Here are made-up elements, facts about them, and rows of numbers that follow some of those facts. Name the element behind each unnamed row.

Some facts about the elements:
μ: refers to; κ: is of sort
dafe μ [puvek skebostos]
deman μ [stekles]
drufles μ [grobreflos]
fidrabek μ [traka fladrus lenul]
flistas μ [dozos vopubrol lekestu mafel]
fozo μ [skezi tatol gose]
gagegon μ [venem tozan]
gosek μ [flifol tabrabol vugri midritrir kago]
grimul μ [klevem stefudas troful mopi]
grotregruk μ [nufo grazu midritrir]
grubir μ [nedrafak taski stofugrim legror midritrir]
kelak μ [pobremar nufo skezi duzovam]
kepe μ [defom brifabrum basun lekestu skosuk]
kladebun μ [gose nadril]
kleska μ [puvek lotri fladrus tuplu mezevul]
liron μ [broplil tasti steflok busos]
moba μ [klevem sazik]
nedo μ [griven trafligrun stofugrim venem dogris skofum drito lenul riklal]
netrer μ [tabrabol lotri skezi doku pleskur]
plukleki μ [gragres motal klodruran]
plupe μ [trovidrus zaram]
pudrik μ [vezal tuvom puzuk]
pugre μ [tuvom rotre dredam]
punim μ [pobremar stefudas]
reflim μ [bagruklol flidu nadril]
riska μ [klevem kago toplik broklefla steflok]
sebril μ [midritrir]
sipi μ [nedrafak truflume kago]
situkun μ [kiba tabrabol tuklom gogo tuplu kago toplik skofum klodruran stuflil]
sizar μ [tabrabol tuvom pleskur]
skasto μ [vekarur doku skosuk]
skiba μ [vufluplil malak]
skife μ [rogil skebostos bragak duzovam]
skome μ [skabrotun muzul]
stige μ [kiba]
stinum μ [dozos trafos]
suzok μ [sedur rotre]
teflol μ [dresu pafe]
tiplak μ [broplil bofatol busos riklal muzul]
tredaflir μ [trovidrus riklal]
trestek μ [kiba meklor brifabrum lefis]
triso μ [stuflil]
trobren μ [lotri tuklom]
trogaskul μ [goru bragak]
tugraskil μ [klodruran lekestu]
vederol μ [gragres zuli gose]
vedre μ [vufluplil legror grobreflos troful brifabrum]
zadavi μ [klevun bavi lorama meklor stefudas vekarur zuli rotre]
zizal μ [defom gogo dresu]
{bagruklol bofatol bragak dredam dresu grazu motal pobremar puvek rotre skebostos stuflil suzok trafligrun trobren vugri zuli} κ c
{basun brifabrum flidu flifol gagegon gose gosek grimul grotregruk kago kelak klevem lorama lotri mezevul moba muzul plupe puzuk reflim rogil skofum skome steflok stefudas stofugrim tasti tredaflir trestek triso troful vekarur} κ b
{bavi broklefla broplil dafe defom deman dogris doku dozos drufles duzovam fidrabek fladrus flistas gogo goru gragres griven grubir kepe kiba kladebun kleska klevun legror lekestu lenul liron mafel malak meklor midritrir mopi nadril nedo nedrafak nufo pafe pleskur plukleki pudrik pugre punim riklal riska sebril sedur sipi sizar skabrotun skasto skezi skiba skosuk stekles stige tabrabol taski tatol tiplak toplik tozan trafos traka trogaskul trovidrus truflume tugraskil tuplu tuvom vederol vedre venem vezal zadavi zizal} κ a
{busos fozo netrer sazik vopubrol} κ d
{drito grobreflos klodruran lefis situkun skife stinum teflol tuklom vufluplil zaram} κ e

Some rows with their names:
vederol: [  4  34   0 -19 -14 -24  14   2  18   4   2 -46  -6 -28 -12   3  -6  -5
  16  -4  25  10  18 -14   6  14  -9  -2 -24  -7  -6  29 -16  -1 -21  -7
 -12   7  18 -11   4  25 -14]
nedo: [  6  22   1 -16   2 -24  20 -26  16 -15  46 -15 -26 -31   5  11  32  41
  -7  16   9  40  29 -10 -44 -17  -9  36 -19  18  10 -32   3 -54 -20  -6
 -23  22  39 -14 -39  17 -24]
tabrabol: [  0  17  36  43 -16  -1  -8  -1 -10  -4  10 -43   5  27  16  21   1 -27
 -10 -11 -13  21 -16  41  21  13 -28  29  13  -1  -5   5 -25 -44   1  -6
 -13   0 -13  -9   7 -28   6]
legror: [ 37   7  15  37  -6  12  11  -8 -12 -18   6  -2 -10  13  -5  31   7  -8
 -26  26 -28   6   0   3  -1 -15   9   8 -23 -11  19   1  17 -19  53  -7
  12  -6   6   9  12  17   4]
broplil: [  0 -32  20  -3  -4 -13  -7  18  11 -31   5 -31  -9  16  55  -7  39  -2
  -1  19  23   9  -9  22  -4  29  29  -4   7  40  29  13   6  -2  23  40
  -7  38  19   2  22 -16   7]
sipi: [ -3  25  -5   1  -8 -16   1  -4   4   3  10 -24  -8 -11  -6  22   1 -12
   6  35  12  40  10  -8 -21   7 -10  59 -10   2  23 -19   0 -31   7 -10
  -2  -8   7 -15  -9  18   2]
sizar: [-11  44  13   7 -18 -21  -7   1  12   8  23 -51   0 -12  -5   3   1 -17
  16  -4   0  35  17  -2  -7   4 -30  39   1  -7   3  -9 -10 -47 -37 -11
 -23  10  11 -25  -2   9  -9]
mopi: [ 10   2  12  20 -11   1  -7  25   7 -17   5 -29  -1  13   8   8   4 -24
   6  17 -16   8   2  -6   5   0  21   0  -3   2  21   9  20 -19  29  18
  12   7   1  -5  33  22  14]
klevun: [ 14  30  23  23 -19  -3  -4  22  11 -12  17 -40   4   1  -1   6   7 -22
   8 -11 -16   0   4  -1  22   0  -4 -22  -4 -14   2  15   5 -16   9   8
  -9  20   7   1  31   7  -4]
skiba: [ 17  18  -6  -4  -6  -3   3   2  14 -15  12  -4 -16 -14 -19  13   5   0
  -1  25  -2  13  26 -20 -14 -12  19  11 -16 -16  18  -4  24 -19  17   0
   6   1  21 -13  -6  46  -3]
lotri: [  8 -17  29  21 -14   1 -25 -13 -18 -13  31 -18  -4  23   7  -5   1 -12
 -25 -46 -20   0  -2  43   8   2 -16  13  16   1   2  -9 -40 -32 -16  -4
  -6   4   1  -6  14 -14 -34]
stofugrim: [ 38 -18  30  14 -12   1  11 -21 -26 -15  22  15 -18   7  13  20  21  38
 -48   4 -27  -7  -8  22 -12 -21 -17   8 -17  14  24 -17 -16 -19  37  -4
  22  -3  12  16  11  -8 -38]
brifabrum: [ 33 -14  23  25  -7  21 -18  11 -21  -3   9  14  -1  13 -27  -9  -6   4
 -30  -9 -31  -8 -10  17  15 -14  12 -28   2 -27  16 -12   0   4  42   5
  36  -6  10   8   5   9 -29]
rotre: [ 19  36  28  28  -4  -1   1  16   3   0  10 -41  30  14   1 -20  18   5
  -2 -28 -27 -22 -16  13  26 -12 -12 -23  -2 -20   4   8 -14  -6   8  10
   6  34 -23 -10  55 -15 -23]
dresu: [ 18  -4   7   4  17  18  -7  -5   4  -7  -7 -15   2  13  -5 -25   4   9
 -21 -18 -10  -6 -24  31  18   8  17   5  14 -29  -3  -1 -18   4   9   7
  10  17  -6 -22  -9 -21 -24]
trafligrun: [ 28   0  14   4  11   6  29 -27  -3 -12  20   0   1   4  16 -13  38  46
 -40  -5 -20  -6 -16  33 -14 -20   0  11 -12  12   9 -20 -16 -13   6   4
   3  27   7  -6  -1 -27 -44]
busos: [  1 -37  40  -1   6 -24  -7  23   6 -23  20 -20 -14   2  55 -18  32  10
  -8  11  22  -3  -8  19   1  24  37  13   9  32  27  14  -4  -4  29  44
  21  35   6  10  21 -14  -9]
drito: [ 28 -14  20  13  10   9  15 -13  -8 -15  32  14 -26 -17   8   4  46  48
 -27  -4 -18   9 -18  26 -25  -3  -9   4   2   7   8 -11 -22 -33   4  12
 -13  28   3   5   2  -1 -44]
situkun: [-19  24  -6 -11   8  -2 -18   7   4  15  25 -16 -10 -43 -26  -7   7   7
  20   2  15  53  -1  -5 -31  18 -21  66  21 -30   1 -42 -29 -59 -39  -8
 -15   6   5 -57 -36  24 -32]

Which element is each row?
No name comes twice in this set of rows, the named rows included.
[  2  35   5   3  -9  -7  -3   9  15  -7  22 -35  -2 -23 -17  -4  -1 -12
  13  -9   1  26  22 -11   2  -7   0  10  -2 -25  -2  -2   9 -27 -23  -6
 -18  10  18 -25 -11  28  -2] => skasto
[ 11 -11  -4  -5   0   0  -1 -10  13 -48  17 -17 -21  23  19  -1   3 -22
   1 -20 -11   1  11  23  -5   3  30   9 -14  -2  -3  21   2  -8 -10   8
 -17  10  10   2  26  25  -2] => goru
[  9   6 -13 -24  10 -11  -2  -3  21 -12   8  -8 -27 -25 -21 -14 -12  -8
  -4  -4  22  16  17  -3   1  14  34   9  -4 -33 -14   3   6   2 -15   1
 -13   8  42 -23 -55  29 -12] => flistas
[  8  -7 -18 -26  18   7  -1   8  14  -6   6   5 -36 -40 -28 -15   6  18
   5  -2  10   5  -5   4 -12  18  26   7  -1 -38  -5  10 -17   1 -13   9
  -9  11  15 -21 -22  44 -35] => stinum
[ 28 -19  23   6  -5  17 -21   3  -9  -1   5   7 -11  -4 -20 -17 -10   7
 -29 -21 -16 -10  -5  14  22  -2  11 -20  10 -30   6  -4 -16  13  17   3
  21  -4  24  -2 -17  10 -31] => basun
[ 10   0  10   3   0  -3   5   6   9 -27   7 -20 -15   9  13  -2  11  -6
 -13  -7  -4   1  -2  14   7   7  17   0 -12   3  -1  19   5  -6   8   8
 -15  16  14  -1   9  10  -5] => stekles
[ -5 -15   1 -17  -8 -14 -21  26  -7   6  14 -12   0  -7   5  -5   1  -1
  12  11  14  17  16 -23 -21   0   5  20   5   6  41 -17  -5 -12  13   9
  21  -7  14 -10  41  39 -15] => moba
[ 12  -2   8  -1  -3  -9  28  -1  13 -11 -11 -37 -19  -1  11   7  -7 -12
  -9 -13  17 -13  -5  14  27  22   6 -18 -31  11  -8  56 -19  24   9   3
 -11  13   7  10  20   4  -4] => nadril
[ 13 -10  14  23   7  24 -14   6 -15  -7   0 -10 -15 -14 -12 -12   9   1
 -12 -16   0   7 -35  42  22  30   0   7  21 -27 -10   9 -40 -16   8   7
  -4  15  -9 -17 -15  -3 -30] => klodruran
[  5  23  -4  -6  -4  -1 -10   8  18  -7  17 -12 -13 -27 -31  -9 -11  -9
  -2   3   4  26  20 -15   2   1  21  11  -5 -48 -10 -12  10 -18  -5  -1
  -7   1  31 -26 -49  36  -8] => kepe
[  7 -22  18  -3   1 -13   4   9   8 -26  11 -23 -19   4  36  -6  37  -4
  -1   4  17   9  -1  13  -1  23  32  -7  -1  33  17  15   2   0   8  35
 -10  29  22   6  15  -1   0] => skabrotun

Now the same elements, written a new way:
Named rows:
stekles: [ 30 -16   2  -6   4  -9   6  -5 -13  -2   0   0  -1 -10   0   7   2 -16
 -10  -7  -4   9   7   4 -10  -3   9   8   7   5   6  -5  -5  12  24  -8
  -3  -2  -5  -3  -8  -7 -11   0   8  -6  11 -14   3   3  -7 -10  22   5]
tuplu: [ 10 -20   3 -10  -4 -15  -5  -3 -18  -3   4   3   0  12   0   4   4  -6
 -25 -10   8  10  10  -5 -27 -17   3  16  -3   8   0  -2  -7   0  -5   2
  -1  -3   1  -5  -6   7 -14   6 -12   7   2 -25   7   5  -5 -13  17  -2]
vopubrol: [ -1 -12   4 -11  -6 -12  23  -3   2  17 -20   7   4 -21   4   4  10  -7
   5  -4  13   5  -9  13   8  12  -4  17  -7  -2  19 -11   2  -9  10 -12
  11  -3  25   1 -14  25  22  -3  27   8  31 -14   5   5 -13  16  -7 -10]
dafe: [ -7  17  -1   2   6   7 -17  18  17 -18 -15  -7   4  11   7  -7   0   8
   3   0  -4  -7  -1 -12  -3  14   7 -39  -7  10   2   9  -3   2 -11   5
  -3   6  -9   0   2  25   1  14 -12  -2 -39  -4 -24  -5   2  -9  12   6]
nedrafak: [ 11 -24   5 -10   4 -11   3  -2  -8  16  16  -3   0  -6   5   2  -2 -12
  -6   0  -7   5   8  -2 -31 -25   1   1   5  -1 -12  -8  -4  15 -14  -1
   6  -8 -16   1  -8 -18 -16   4   5   1   9 -18   4   2 -10 -13   1   9]
punim: [  9  24   1   5  12  14  -7  13  23 -17 -20  -8   2 -12   7  -1   0  -5
  14   2 -17  -9  -4  -2  17  30  12 -52   1  11   6   5  -5  13  21  -5
  -3   9 -14   0   1  17   4   8   3 -14 -31   3 -33 -11   1  -4  17  15]
suzok: [-52  43  -8  11   4  -1 -10   4  19  -8 -16  -3   2   5 -15 -15  -7  20
  -5  11   0  -9 -11   1  27  44   2  -7  -7  -1  18  15   3 -15 -21  16
  -6   3  11   5  14   4  55  12 -22  -2 -21  36 -10  -7  13 -34 -18   2]
brifabrum: [  4 -13  -4  -3 -14   4  10  -5  -4   6  18   4  -4   1  14   3  -2  20
  11   2   4  -2   2  -3  21 -24 -15  21  -3  -8 -18 -12  13 -11   3  -1
   0 -11  13   5   4 -21 -35 -15  18  -3  30   1  29   2   4  33 -26 -11]
plupe: [-20  37  -7   6  -9  23 -13  25  15  -5 -14   2  -9   2  19 -10  -6  23
  19  -5   9 -18 -18  -7  31   6  -8 -30  -8  -3 -10  13   9 -11   8  13
  -7  16   6  11   2   6  -1  -4   6 -15 -28  18  -9  -3  20  20 -21  -6]
steflok: [ 19  -1  -5   2 -12   7   9  -4 -19  10   7   5  -9  -7   2   8   1   1
   9  -9  10   1  -9   7  21 -15 -11  23   9 -12  -1  -2   1  -5  36   1
  -6   3  14   2 -13 -20 -13 -20  22 -11  24   4  17  12  12  24 -11  -9]
flidu: [  6  -6  -3   2 -11   9   7   1  -2  17  16   4 -11   7  16   5   2  10
   7   5   8   0  -4   1  15 -23 -15  17   1 -10  -9  -5   5 -10 -18   1
   3  -8   7  -1  -1 -40 -24 -25  10  -3  22  10  15   8   2  22 -28  -7]
zizal: [ -6   0   0   1  10   7 -10   5  23 -19  -1 -12  13  -8  10  -8   3  18
  15  10 -19 -12   8 -15  13  20   0 -48   0   7 -15  -5   3  10 -13   1
  -2  -5 -12  -3   8  19 -15  20   5   0 -22   0 -12 -12  -1  -2   2   7]
gose: [ 35   7  -1   8 -14  26  11   1   4  -7   8   6 -23  37   9  14  -2  -5
   5   9   4   7  -6  11  20  -2  -2  15  -3  -9  23  -4  -2 -16  -7 -27
  11  -1   8  -9  11 -18   5 -39 -12  -2  27  37 -14   8 -11  42  -3   0]
pleskur: [ 26 -18   2   2   3  -6   0 -20 -16   3  -7  -1   0  -8  -6  13  15 -17
 -20  -6   0   8   5   1 -20  -5   0   6  14  -2  21  -2 -16   5   1  -2
  -4   0   0 -17 -21 -10  -7   1  -2   8   7  -7  -1  15  -3 -19  29   4]
traka: [ 14 -15   2 -11  -1 -14  -3   7 -14   3   4   2  -4  13   5   1   0  -7
 -22  -9   6  11   9  -1 -28 -16   9  18  -6   9  -1   0  -2   2  -3   0
  -1  -1  -3  -1  -8   1  -9   2 -10  -1  -1 -22   3   0  -9 -13  16   1]
bagruklol: [-22   1  -1   0   1 -15  15 -15   3  15  12   3  -4   1 -16  -6  -8   7
 -13  18  -7   7   2  11   9   7   1  44  -3  -6   7  -4  10  -8 -33   2
   4 -16   6   4  16 -41  39  -6  -8  -3  30  22  16  -2  -3 -27 -27   3]
mezevul: [  1  -1  -4  -1 -19   6  -3   2 -15   8   9   7 -11  18   5   4   1   8
  -7  -8  19   3  -8  -1   1 -26 -14  28  -1 -10  -1   2   2 -17  -6   5
  -1   3  17   1  -2 -11 -11 -17  -2   1  16   4  16  10   8  19 -13 -14]
tiplak: [-15  30   1  -4  11   0 -15  29  16  -5 -19  -2  -3 -13  21 -17  -4   4
   4  -7  -1  -8  -6  -9   6  10  16 -40  -7  18 -10  13   4   4  15  14
  -7  10  -9  11  -3  15  -8  15   3 -24 -45 -15 -23 -16   8 -19  11   7]
skezi: [ 36 -13   4   2   5   0   2  -8  -5  -2   0   1  -7   9  -4  13   9 -22
 -16   1  -2  11   4   6 -20   1   7   1   7   3  23  -2 -15   7  -7 -16
   5  -3  -7 -14 -10 -10   0 -10 -12   4   7   3 -15   6 -14  -7  27  11]

Rows to name:
No name comes twice in this set of rows, the named rows included.
[  7 -19   0 -11  -6  -8  -5  -1 -34  29  21  -3  -6  21 -15   7 -21 -32
   1  -8  -2   2  -3   4 -84 -42 -17   1   1 -11 -16   5 -25  29   2 -12
  18  -1 -35  15 -12  35  45   9 -17   9   1 -29 -15   9 -13  -8 -11  21] => midritrir
[-23   7 -11  17  -8  31 -20  -5  -1  16   9 -11   4   1  -9   3  -2  17
  38  10  -6 -26 -19 -12  -4 -12 -42 -50  12 -32 -13   5 -15   5 -19   6
   5   4 -18   2 -11  11  19   6   4  17 -12  21  -6  18  15  20 -47   9] => gosek
[  1  -3  -5   2 -19   8  -5  -5 -20   7   7   7  -9  21  -3   8  10  13
 -12  -8  25   2  -8  -6   0 -18 -20  23   1 -13  12   3  -6 -22 -20   9
  -2   3  21  -9 -12 -14 -18 -16  -8  16  10   7  18  18   9  13  -8 -16] => lotri
[-21  26  -9   9 -15  32 -15  15  -3   9   9  -4  -9  23  -4  -3 -21   6
  35   2   4 -22 -23  -3 -17 -13 -31 -41  -7 -22 -13  14 -11   6  -3  -4
  11  13 -17  14   0  40  38   0 -11   6 -24  17 -20   9   7  30 -42  12] => grotregruk
[-47  24  -7  18   6   5  -8 -17  24  -5  -4  -9  13  -6 -21 -11   3  26
   3  23 -14 -12  -6  -4  31  44 -12 -18   4 -12  12   3   2  -8 -40  17
  -3  -8   4  -4  14 -11  45  15 -14  16  -9  42   1   0  12 -29 -28   4] => trobren
[ -4 -17  -5   1 -13   6  -1 -13 -17  21  21   1  -5  -1   1  10   3  12
  12  -1  10  -4  -6  -4  -4 -36 -30  15   8 -22 -14  -6  -4  -3 -13   7
   0  -7   4   2 -15 -25 -17  -9  14  10  24   2  26  12   8  17 -33  -6] => kago

The same elements again, as new rows of numbers:
Some elements and their rows:
nedrafak: [-18 -22  14 -29   2  14  13   9 -43  29 -10  14  -8]
rotre: [-25  28  43 -13  -4   9  16  37 -31  30  -9  41 -35]
venem: [ -8 -24   4 -34  -8   3  17  16 -52  29  -7  14  -6]
midritrir: [-16 -23  18 -28   3  13  10   9 -42  29 -13  15  -7]
nadril: [ 18  -6  37  -1   7  -8 -22  29 -39  -6 -15  -7  29]
netrer: [-27  31  57 -45  20  -3  43   8 -66  25 -25  36  11]
lekestu: [ -9 -21  24  -1  -6  23  21 -10 -51  26   3  15  -3]
troful: [-14  37  19 -21  15  -5  29   0 -38  32 -21  20 -33]
fozo: [-17  37  62 -39  22 -10  34  13 -66  18 -25  31  21]
tuvom: [-26 -18  24 -30  13  23   7  12 -29  22 -12  10 -14]
grotregruk: [-30  32  47 -31  19 -30  47   0 -47  42 -30  26   3]
pudrik: [-54 -16  50 -41  20  11  33  14 -30  24 -17   9  16]
stuflil: [-18  23  38 -10 -13   0  21  32 -44  36  -9  45 -30]
moba: [-37  35  44 -33  18 -25  55   4 -43  36 -25  18  -1]
zaram: [ 23  33 -12 -42 -11 -25  51  17 -74  55 -28 -16 -16]
puzuk: [-23  39  24 -27  27   3  23   7 -23  27 -26  16 -39]
trogaskul: [-18 -45  56 -37  18 -29   1 -12 -65  71 -46  57  31]
fladrus: [-11 -27  14 -29   1   6   8   8 -48  33 -13  22  -6]
sazik: [ -8  32  25 -40  14  15  25  10 -60  21 -15  32 -24]

Name these rows:
No name comes twice in this set of rows, the named rows included.
[  1   4  47 -13  -5 -22 -10  14 -60  71 -35  84 -26] => bragak
[  9  54  65  -2  22 -53  11  27 -41  -3 -34  -4  46] => reflim
[ -9 -23  24 -23   7   9   0   8 -41  27 -14  16  -2] => skezi
[-31 -23  26 -44  -9 -15  47  19 -57  30 -10  10  28] => liron
[-18 -19  23 -15   2  26  19  -2 -43  26   0  13 -11] => pafe
[-36  35  48 -24  19 -21  55  -2 -44  35 -25  19   2] => trestek
[-34 -19  50 -25   6  -1  34   7 -46  25 -13  11  31] => plukleki
[  7  18  28 -22  22 -31   2 -15 -53  63 -44  52 -25] => rogil
[ -4   8  44 -14  -6 -16  -2  22 -55  60 -29  71 -27] => skebostos
[-38 -22  48 -34  12  -1  29   6 -43  32 -19  16  26] => punim
[  5  35  24 -22  23   9  33  -2 -44  53 -34 -11 -29] => lefis
[-34 -25  36 -40   3  -9  35   9 -54  36 -17  16  25] => fidrabek
[-11  28  43   0 -12   1  15  29 -44  30  -6  42 -26] => motal
[-52  29  70 -23   1  -4  40  37 -35  32 -14  40  -4] => suzok

